Below is a small trained network, with its code and all its weights. Each question gives an input and a target symbol and asks what happens when units are switched off, that is, made to give their printed mean instead of their output.

import numpy as np


def w(rows, s, z=0):
    codes = np.array(rows[::2]) - 128.0
    scale = np.full(codes.shape[1], s)
    scale[-1] = z or s
    return codes * scale


def f(y):
    return np.maximum(y, 0)


def softmax(a):
    e = np.exp(a - a.max(-1, keepdims=True))
    return e / e.sum(-1, keepdims=True)


def log_softmax(a):
    a = a - a.max(-1, keepdims=True)
    return a - np.log(np.exp(a).sum(-1, keepdims=True))


def net(x, mask):
    ids = ['ΦΨαβεζηλξπτω'.index(c) for c in x.split()]
    T = len(ids)
    res = E[ids] + P[:T]
    u = 0
    for l in range(2):
        r = res
        for j in range(2):
            rows = slice(2 * j, 2 * j + 2)
            q, k, v = (r @ M[l][rows].T for M in (Q, K, V))
            z = softmax(np.where(np.tri(T) > 0, q @ k.T / 2**0.5, -1e9)) @ v
            o = O[l][rows]
            res = res + np.where(mask[u + j], z, o[:, -1]) @ o[:, :-1]
        u += 2
        y = f(res @ A[l][:, :-1].T + A[l][:, -1])
        res = res + np.where(mask[u : u + 4], y, B[l][:, -1]) @ B[l][:, :-1]
        u += 4
    return log_softmax(res[-1] @ U[:, :-1].T + U[:, -1])


Q, K, V, O, A, B = {}, {}, {}, {}, {}, {}
E = w([
[119,175,179,122,190],'Φ',
[172,201,230,110,173],'Ψ',
[132,96,146,253,154],'α',
[111,214,103,90,106],'β',
[88,151,120,107,221],'ε',
[127,208,126,161,104],'ζ',
[92,134,152,133,84],'η',
[111,133,168,167,93],'λ',
[111,111,146,172,244],'ξ',
[126,118,174,208,114],'π',
[117,77,194,202,105],'τ',
[83,188,57,125,130],'ω',
],0.0059)
P = w([
[137,80,186,27,105],'0',
[65,140,157,114,101],'1',
[227,146,152,118,152],'2',
[43,158,169,147,119],'3',
[233,166,146,143,171],'4',
[32,171,170,171,125],'5',
[237,185,148,155,181],'6',
[21,179,177,185,131],'7',
[241,199,140,169,194],'8',
[11,191,179,199,134],'9',
[243,209,142,183,204],'10',
[2,201,180,216,135],'11',
[242,221,137,202,216],'12',
[3,194,181,226,139],'13',
],0.0034)
Q[0] = w([
[150,4,87,22,108],'0.h1',
[78,212,221,157,221],'0.h1',
[98,175,146,147,152],'0.h2',
[139,142,98,166,96],'0.h2',
],0.024)
K[0] = w([
[144,146,47,202,2],'0.h1',
[52,229,178,165,215],'0.h1',
[82,181,132,152,156],'0.h2',
[92,121,117,134,79],'0.h2',
],0.02)
V[0] = w([
[141,134,114,119,126],'0.h1',
[83,239,129,230,148],'0.h1',
[224,2,66,64,38],'0.h2',
[255,58,50,92,113],'0.h2',
],0.014)
O[0] = w([
[142,117,120,82,121,116],'0.h1',
[83,109,253,58,184,211],'0.h1',
[194,113,1,151,44,3],'0.h2',
[190,73,85,32,80,14],'0.h2',
],0.0063,0.0068)
A[0] = w([
[196,167,120,111,206,130],'0.n1',
[127,239,139,63,78,21],'0.n2',
[166,175,160,144,99,254],'0.n3',
[9,105,112,184,50,120],'0.n4',
],0.011,0.0022)
B[0] = w([
[165,98,126,50,127,201],'0.n1',
[45,33,78,219,190,151],'0.n2',
[196,251,173,192,116,253],'0.n3',
[14,28,153,93,114,237],'0.n4',
],0.012,0.0039)
Q[1] = w([
[94,160,252,113,148],'1.h1',
[251,172,84,117,166],'1.h1',
[85,105,223,151,128],'1.h2',
[55,96,61,130,105],'1.h2',
],0.025)
K[1] = w([
[41,142,209,134,203],'1.h1',
[46,139,105,239,59],'1.h1',
[139,117,196,78,205],'1.h2',
[254,89,81,72,101],'1.h2',
],0.02)
V[1] = w([
[175,56,164,203,149],'1.h1',
[135,255,101,203,155],'1.h1',
[116,116,48,158,234],'1.h2',
[131,126,114,191,94],'1.h2',
],0.03)
O[1] = w([
[221,7,224,62,145,174],'1.h1',
[207,166,149,240,171,185],'1.h1',
[137,135,242,140,25,46],'1.h2',
[116,108,148,90,180,10],'1.h2',
],0.019,0.013)
A[1] = w([
[63,161,177,141,154,175],'1.n1',
[226,115,64,91,137,209],'1.n2',
[225,177,78,128,91,214],'1.n3',
[250,94,76,88,79,4],'1.n4',
],0.018,0.0036)
B[1] = w([
[186,192,101,102,84,186],'1.n1',
[66,192,198,159,157,245],'1.n2',
[98,35,90,129,89,250],'1.n3',
[254,124,19,63,109,169],'1.n4',
],0.018,0.024)
U = w([
[29,155,83,121,160,175],'Φ',
[76,161,234,147,163,107],'Ψ',
[29,30,148,74,105,167],'α',
[132,160,54,82,165,175],'β',
[154,99,255,121,80,189],'ε',
[121,207,113,147,108,169],'ζ',
[184,201,156,174,204,61],'η',
[130,114,201,185,174,106],'λ',
[45,90,61,44,54,146],'ξ',
[162,134,13,163,167,81],'π',
[228,145,111,146,179,3],'τ',
[155,53,121,63,104,113],'ω',
],0.0054,0.0052)

Each question gives the input, a string of symbols that net reads in full, and the target symbol t.
The units are the heads (2 rows each of Q, K, V and O) and the neurons (one row each of A and B). Each row of codes is followed by its name. A weight is (code - 128) times the scale printed after its matrix; where a second scale follows, it is the last column's (O, A, B and U).
mask holds one flag per unit, layer by layer, with each layer's heads first. A switched-off unit (its flag False) gives its mean, the last column of its rows in O or B, instead of its output. The means were averaged over made-up inputs and are rounded, as every weight is.
A unit's drop is (log p(t) with every unit on - log p(t) with that unit switched off) / (log p(t) with every unit on - log p(t) with every unit switched off).
The circuit of an input: a set's keep is (log p(t) with only the set's units on - log p(t) with every unit switched off) / (log p(t) with every unit on - log p(t) with every unit switched off). Starting from all 12 units, units are removed one at a time, each time the one whose removal leaves the highest keep (on an exact tie, the one counted first), for as long as the keep stays at least 0.8.
units of the circuit, in order: the units of the circuit, biggest drop first
unit that matters most: the unit with the biggest drop
k most important neurons: the k neurons with the biggest drops, biggest first
top k neurons in layer l: the k neurons of layer l with the biggest drops, biggest first
heads that matter: for each layer, one digit per head in row order, 1 if its drop is at least 0.15 and else 0, layers parted by /
input ω Ψ η η ω π ζ, target η: top 2 neurons in layer 0 -> 0.n4, 0.n1
input π η β η η η η η τ ζ, target τ: 2 most important neurons -> 1.n2, 0.n2
input ξ β Φ ζ η ε ε, target ξ: unit that matters most -> 1.h2
input π ε η β, target ζ: units of the circuit, in order -> 1.h1, 1.h2, 1.n1
input α λ η τ, target α: units of the circuit, in order -> 0.n4, 1.h1
input π η τ λ, target Φ: 2 most important neurons -> 0.n4, 1.n3
input Φ ε η η α τ ζ ζ ε ζ η η, target ζ: 3 most important neurons -> 0.n1, 1.n1, 0.n3
input ε η α ξ η β τ α, target ε: units of the circuit, in order -> 1.h2, 0.n3
input π τ β ω η η β η, target ξ: top 2 neurons in layer 1 -> 1.n2, 1.n1
input β η η ε η η β ξ λ π η α ζ, target τ: units of the circuit, in order -> 1.n4, 0.n4, 1.h1, 1.n3
input η β λ η, target ξ: 2 most important neurons -> 0.n4, 1.n2
input Ψ η τ Φ τ τ Φ η τ α π τ τ, target β: top 3 neurons in layer 1 -> 1.n4, 1.n3, 1.n2
input Φ ε Φ α π ε α, target ξ: units of the circuit, in order -> 1.h1, 0.n3
input α Φ π Ψ η ζ β α, target λ: heads that matter -> 00 / 10
input α τ τ, target β: heads that matter -> 00 / 11
input Φ ζ η ω π π Φ ω, target π: heads that matter -> 00 / 10
input η π Φ π π τ α β π, target ε: unit that matters most -> 0.n2
input λ ε β λ η η π τ ζ, target β: top 3 neurons in layer 1 -> 1.n4, 1.n3, 1.n2
input ξ λ η τ τ λ, target ε: top 2 neurons in layer 0 -> 0.n4, 0.n3
input β β π η η β, target η: 4 most important neurons -> 0.n2, 1.n3, 0.n1, 1.n4
input λ η ζ, target Φ: heads that matter -> 00 / 11
input η λ α η Φ ζ β ξ τ ω Φ β, target π: top neuron in layer 1 -> 1.n2
input ε τ π π η β η π η ξ, target ε: heads that matter -> 00 / 01
input τ β π τ η, target β: 2 most important neurons -> 1.n4, 0.n4
input ξ τ π β τ ω η ω, target ε: heads that matter -> 10 / 01
input η Ψ λ η α β λ η, target λ: 2 most important neurons -> 0.n3, 1.n3
input α β ε η η τ η η η α τ η, target ζ: unit that matters most -> 0.n4
input Ψ ε η ζ ε ω ω π, target ζ: 2 most important neurons -> 0.n1, 0.n3
input Φ η η η ω τ π η η α λ λ ζ η, target π: heads that matter -> 10 / 10
input λ β τ α η, target τ: 4 most important neurons -> 1.n4, 1.n3, 0.n1, 1.n2
